[[121 119 123 123]
 [137 146 152 140]]
:
[121 146]

[[149 123]
 [141 138]
 [124 151]
 [122 154]]
:
[149 138]

[[120 135 119 127 135]
 [129 155 129 142 150]
 [132 109 135 124 109]
 [142 124 144 137 123]
 [128 145 127 139 143]]
:
[120 155 135 137 143]

[[103 152 106]
 [138 128 140]
 [146 107 113]
 [138 131 138]
 [115 119 109]]
:
[103 128 113]

[[142 140 114 120]
 [148 149 109 139]
 [106 107 150 125]
 [130 135 126 155]]
:
[142 149 150 155]

[[134 136 131 125 135]
 [130 133 128 126 129]
 [120 130 110 115 106]]
:
[134 133 110]

[[142 117]
 [135 103]]
:
[142 103]

[[121 143 120 122]
 [113 148 123 118]
 [127 118 156 134]
 [119 124 149 127]]
:
[121 148 156 127]

[[132 105 134]
 [137 115 139]
 [142 121 142]
 [128 146 127]]
:
[132 115 142]
---
[[119 140 126]
 [118 140 122]
 [129 142 152]
 [117 151 137]]
:
[[118 140 122]
 [129 142 152]]

[[137 150 137]
 [130 133 128]
 [136 124 124]
 [152 126 122]
 [123 128 129]]
:
[[130 133 128]
 [136 124 124]]

[[125 124 111 127]
 [134 124 127 118]
 [126 140 155 130]]
:
[[134 124 127]
 [126 140 155]]

[[134 155 113]
 [116 101 139]
 [156 135 140]]
:
[[116 101 139]
 [156 135 140]]

[[129 128 122 133]
 [122 135 146 140]
 [132 156 120 129]]
:
[[122 135 146]
 [132 156 120]]

[[125 132 118 131 125]
 [129 130 104 132 129]
 [128 126 113 140 125]
 [128 134 116 139 127]]
:
[[129 130 104]
 [128 126 113]]

[[112 138 119 140]
 [112 137 116 140]
 [147 102 128 102]
 [117 141 133 141]
 [110 146 130 146]]
:
[[112 137 116]
 [147 102 128]]

[[131 146 120]
 [147 151 141]
 [155 158 150]]
:
[[147 151 141]
 [155 158 150]]

[[134 126 114 124]
 [155 148 115 144]
 [135 146 158 147]
 [146 138 112 135]
 [143 136 111 133]]
:
[[155 148 115]
 [135 146 158]]
---
[[127 127 128 143 140]
 [145 136 127 131 127]
 [130 128 128 144 137]
 [128 127 138 127 132]
 [151 140 130 128 128]
 [128 132 157 128 127]
 [128 129 139 127 128]
 [128 128 127 132 139]]
:
[[140 143 128 127 127]
 [127 131 127 136 145]
 [137 144 128 128 130]
 [132 127 138 127 128]
 [128 128 130 140 151]
 [127 128 157 132 128]
 [128 127 139 129 128]
 [139 132 127 128 128]]

[[136 143 132]
 [122 119 133]
 [122 121 130]
 [122 118 134]
 [139 147 134]
 [133 133 147]
 [136 144 130]
 [138 150 126]
 [130 128 143]
 [127 133 115]
 [127 131 122]
 [132 129 157]]
:
[[132 143 136]
 [133 119 122]
 [130 121 122]
 [134 118 122]
 [134 147 139]
 [147 133 133]
 [130 144 136]
 [126 150 138]
 [143 128 130]
 [115 133 127]
 [122 131 127]
 [157 129 132]]

[[135 127 127 131 115 122]
 [125 145 124 123 134 152]
 [127 133 139 134 125 139]
 [144 119 141 138 138 117]
 [139 132 129 128 135 142]]
:
[[122 115 131 127 127 135]
 [152 134 123 124 145 125]
 [139 125 134 139 133 127]
 [117 138 138 141 119 144]
 [142 135 128 129 132 139]]

[[127 123 135 131 132 128 119]
 [120 152 103 104 106 146 153]
 [124 140 115 115 116 138 141]
 [141 124 123 140 139 114 117]
 [122 147 108 109 111 142 148]
 [121 143 113 111 112 143 146]
 [141 119 129 144 145 113 105]
 [126 129 128 125 126 131 130]
 [123 142 114 113 115 139 143]
 [138 130 118 133 133 119 125]
 [128 131 124 125 126 130 130]]
:
[[119 128 132 131 135 123 127]
 [153 146 106 104 103 152 120]
 [141 138 116 115 115 140 124]
 [117 114 139 140 123 124 141]
 [148 142 111 109 108 147 122]
 [146 143 112 111 113 143 121]
 [105 113 145 144 129 119 141]
 [130 131 126 125 128 129 126]
 [143 139 115 113 114 142 123]
 [125 119 133 133 118 130 138]
 [130 130 126 125 124 131 128]]

[[115 112 131 122 130 114 140 146 109 130 125 112 139]
 [117 110 132 148 102 149 120 105 127 106 127 115 128]
 [153 107 102 150 102 149 124 144 117 133 123 142 150]
 [139 145 143 133 129 155 129 123 114 121 111 121 112]]
:
[[139 112 125 130 109 146 140 114 130 122 131 112 115]
 [128 115 127 106 127 105 120 149 102 148 132 110 117]
 [150 142 123 133 117 144 124 149 102 150 102 107 153]
 [112 121 111 121 114 123 129 155 129 133 143 145 139]]

[[139 123 129]
 [125 128 121]
 [149 102 124]
 [132 111 128]
 [145 112 114]
 [136 116 131]
 [139 125 128]]
:
[[129 123 139]
 [121 128 125]
 [124 102 149]
 [128 111 132]
 [114 112 145]
 [131 116 136]
 [128 125 139]]
